Below is a small trained network, with its code and all its weights. Each question gives an input and a class and asks what happens when units are switched off, that is, made to give their printed mean instead of their output.

import numpy as np


def w(rows, s, z=0):
    codes = np.array(rows[::2]) - 128.0
    scale = np.full(codes.shape[1], s)
    scale[-1] = z or s
    return codes * scale


def norm(h):
    return h / np.sqrt((h * h).mean(-1, keepdims=True) + 1e-5)


def f(y):
    return np.maximum(y, 0)


def log_softmax(a):
    a = a - a.max(-1, keepdims=True)
    return a - np.log(np.exp(a).sum(-1, keepdims=True))


def net(x, mask):
    res = np.array(x, float).reshape(1, 3) / 4 @ E
    u = 0
    for l in range(2):
        y = f(norm(res) @ A[l][:, :-1].T + A[l][:, -1])
        res = res + np.where(mask[u : u + 3], y, B[l][:, -1]) @ B[l][:, :-1]
        u += 3
    return log_softmax(norm(res)[-1] @ U[:, :-1].T + U[:, -1])


A, B = {}, {}
E = w([
[173,246,114,208,154,134,166,187,135],'x0',
[174,119,122,129,106,125,126,147,98],'x1',
[118,214,68,108,8,58,114,77,173],'x2',
],0.011)
A[0] = w([
[85,11,42,77,109,46,140,61,79,6],'L0N0',
[75,158,147,117,18,71,148,146,150,226],'L0N1',
[170,202,133,85,85,150,155,248,2,89],'L0N2',
],0.0063,0.0014)
B[0] = w([
[86,107,69,197,176,106,181,94,254,252],'L0N0',
[144,154,211,116,146,181,164,211,140,254],'L0N1',
[80,31,161,184,11,189,58,23,115,241],'L0N2',
],0.0079,0.005)
A[1] = w([
[106,174,120,109,226,91,222,185,192,187],'L1N0',
[154,199,82,69,110,38,58,68,168,152],'L1N1',
[151,217,93,254,171,103,130,87,87,3],'L1N2',
],0.0072,0.0019)
B[1] = w([
[175,80,198,96,103,134,119,142,109,254],'L1N0',
[121,140,70,140,180,161,3,215,112,204],'L1N1',
[83,145,155,168,157,78,109,80,156,235],'L1N2',
],0.019,0.0046)
U = w([
[66,110,80,253,186,6,143,62,204,169],'0',
[207,85,186,163,32,138,92,116,137,175],'1',
[159,151,97,104,167,203,87,238,4,159],'2',
[163,129,198,129,1,112,241,89,99,2],'3',
],0.0079,0.0033)

Each question gives the input, the list of numbers given to net, and the class t.
The units are the neurons (one row each of A and B). Each row of codes is followed by its name. A weight is (code - 128) times the scale printed after its matrix; where a second scale follows, it is the last column's (A, B and U).
mask holds one flag per neuron, layer by layer. A switched-off neuron (its flag False) gives its mean, the last column of its row in B, instead of its output. The means were averaged over made-up inputs and are rounded, as every weight is.
A unit's drop is (log p(t) with every unit on - log p(t) with that unit switched off) / (log p(t) with every unit on - log p(t) with every unit switched off).
The circuit of an input: a set's keep is (log p(t) with only the set's units on - log p(t) with every unit switched off) / (log p(t) with every unit on - log p(t) with every unit switched off). Starting from all 6 units, units are removed one at a time, each time the one whose removal leaves the highest keep (on an exact tie, the one counted first), for as long as the keep stays at least 0.8.
circuit, biggest first: the units of the circuit, biggest drop first
k most important neurons: the k neurons with the biggest drops, biggest first
k most important neurons of layer l: the k neurons of layer l with the biggest drops, biggest first
drop of u: that unit's drop, to one decimal
input [-4,-4,6], class 2: 2 most important neurons => L1N1; L0N2
input [0,-5,0], class 1: circuit, biggest first => L0N2; L1N0
input [7,6,-3], class 0: circuit, biggest first => L1N2
input [-2,-2,3], class 3: circuit, biggest first => L0N1; L1N1
input [5,-5,6], class 2: 2 most important neurons of layer 0 => L0N0; L0N2
input [0,-6,2], class 1: circuit, biggest first => L1N0; L0N2
input [6,6,2], class 0: 2 most important neurons => L1N2; L1N0
input [-6,2,-6], class 0: circuit, biggest first => L1N0; L0N0
input [-6,-6,7], class 2: 4 most important neurons => L1N1; L0N2; L1N2; L0N1
input [-4,3,5], class 2: 3 most important neurons => L1N1; L0N2; L1N2
input [2,-6,-2], class 1: 3 most important neurons => L1N0; L0N2; L0N1
input [7,1,-5], class 0: 3 most important neurons => L1N2; L0N2; L0N1
input [-3,-1,0], class 3: 2 most important neurons => L1N0; L0N2
input [-8,1,3], class 0: circuit, biggest first => L0N0
input [-5,5,-5], class 0: circuit, biggest first => L1N0; L0N0
input [0,-6,4], class 1: 2 most important neurons => L0N1; L1N0
input [-8,5,-3], class 0: 4 most important neurons => L0N0; L1N0; L0N1; L0N2
input [8,6,-1], class 0: 3 most important neurons => L1N2; L1N0; L0N1
input [4,-1,6], class 2: 2 most important neurons => L1N1; L0N0
input [6,-8,-4], class 1: 2 most important neurons => L1N0; L0N2
input [-8,2,7], class 0: circuit, biggest first => L0N0
input [2,-3,0], class 3: 3 most important neurons => L0N2; L1N0; L1N1
input [-8,5,-7], class 0: drop of L0N2 => 0.1
input [1,-6,0], class 1: drop of L0N2 => 1.1
input [0,-5,1], class 1: drop of L0N1 => -0.1
